[[ 6.96 -3.86 -1.50 -0.67  2.83  5.41 -1.25]
 [-5.57  1.50  0.57 -0.54 -0.48 -2.22 -0.26]
 [ 1.86  4.30  3.09  0.58  5.72 -3.09 -5.03]] -> 5.72

[[ 2.90 -0.37  5.25  4.19  5.87  4.00]
 [ 3.15  3.91 -6.29 -1.25 -6.96 -2.74]
 [-5.54 -6.61 -1.24 -4.26  3.14 -3.22]] -> -4.26

[[-0.84  4.29  0.52  6.94]
 [ 3.93 -1.57 -0.42  0.36]
 [ 2.49  1.91  0.52  5.57]] -> 1.91

[[ 0.12 -0.69  0.28 -2.91 -0.89 -4.98 -0.04]
 [ 5.17  4.45  5.23  6.12 -0.52  5.59  4.84]
 [ 0.02  0.97 -0.28  2.61  0.79  5.71  0.25]] -> 0.79

[[-0.42  2.69  0.21  3.22]
 [-5.58 -3.23 -1.32 -3.60]
 [-0.14  2.67  0.52  2.81]] -> 2.67

[[ 0.16  2.22  3.00  3.39  1.92 -1.73]
 [ 2.13 -1.15  3.01 -0.09  2.21 -7.14]
 [-2.16 -1.73 -2.61 -0.67 -1.22  0.80]] -> -0.67

[[-2.07 -3.06  0.31  3.42]
 [-0.62 -2.42  2.89  3.80]
 [-6.66 -2.23 -5.17  2.59]] -> -2.23
---
-3.75   0.04  -2.58   3.72  -3.90   3.82   5.90
-4.99  -5.39  -4.38   6.14   0.52   6.15   2.17
 5.92   2.20   4.86  -4.01   3.35  -4.15  -4.32
result: 4.86

 4.64   1.59  -5.51   0.07   6.12
 4.17   1.40  -0.01  -3.13  -0.80
 2.61  -1.44   1.69   0.92  -6.64
result: 1.69

 2.27   0.24  -1.24   0.63
-1.32  -0.42  -1.71   0.23
 4.87  -1.51  -5.63  -0.53
result: -5.63

 0.93  -3.82  -2.27  -5.89   6.61   2.15   0.40
-1.69  -2.62  -0.84  -5.08   6.80  -2.25   3.75
 6.46  -2.94  -1.18   0.20   0.94   4.14  -5.79
result: -1.18

 2.57   6.23  -2.29  -2.85
 0.55   0.88   4.30   1.69
-3.39   1.85  -2.34  -4.22
result: -2.34

-6.05   2.23   5.48  -4.28  -0.61
-5.69  -5.62   5.83  -4.83   2.01
 0.69  -5.51   5.83  -5.94  -6.17
result: 5.83

 5.16  -0.83   1.63   1.00
 1.54  -1.78   0.80  -1.45
 5.59  -0.87   1.49   1.06
result: 1.49
---
[-5.07 -2.10 -2.27 -2.78  4.06 -6.78] ==> -2.10

[ 5.88  0.42 -0.90  0.02  4.22 -4.70] ==> 4.22

[-3.36  0.71 -3.28 -7.15  7.59  5.64] ==> 5.64

[-0.72  6.71 -5.74 -6.46 -1.13  0.84] ==> 0.84

[[ 5.78 -1.41  4.58  3.97]
 [-2.63 -0.17 -1.04 -0.25]] ==> 4.58

[5.33 6.82 7.63 4.82 4.13 5.94] ==> 6.82

[ 2.97 -1.40 -0.01 -6.22 -1.08] ==> -0.01

[ 4.96 -3.96 -1.12 -4.14  7.53] ==> 4.96

[[ 1.35 -5.67  6.80  3.89]
 [ 5.10 -2.38  4.60  0.57]
 [ 6.48 -4.69 -0.07 -5.12]] ==> 6.48
---
Q:
2	31	66	36
15	37	83	55
10	35	81	44
A: 37

Q:
1	7	8	2	4	7	3
0	8	1	5	6	2	9
A: 6

Q:
185	85	156	90	161
72	225	57	174	150
187	62	124	61	183
A: 57

Q:
5562	4986	6577	4774	2069	5519
5280	5312	5034	5827	7790	5366
5520	4760	5419	6515	8375	5989
A: 5827

Q:
838	558	-741	-92	474
216	-583	333	427	791
25	915	144	-55	614
A: 333

Q:
-534	318	288	-260
123	-160	-31	-691
-551	-126	520	383
A: -160

Q:
3390	6768	2630	6525	4386	8291
5243	4108	7283	4204	4707	3792
A: 4204

Q:
50	7	42	32	78
32	1	40	38	30
A: 40

Q:
7537	7130	8713	8240	9318
1585	6127	5623	7631	5413
9099	6169	4842	6898	5299
A: 5623
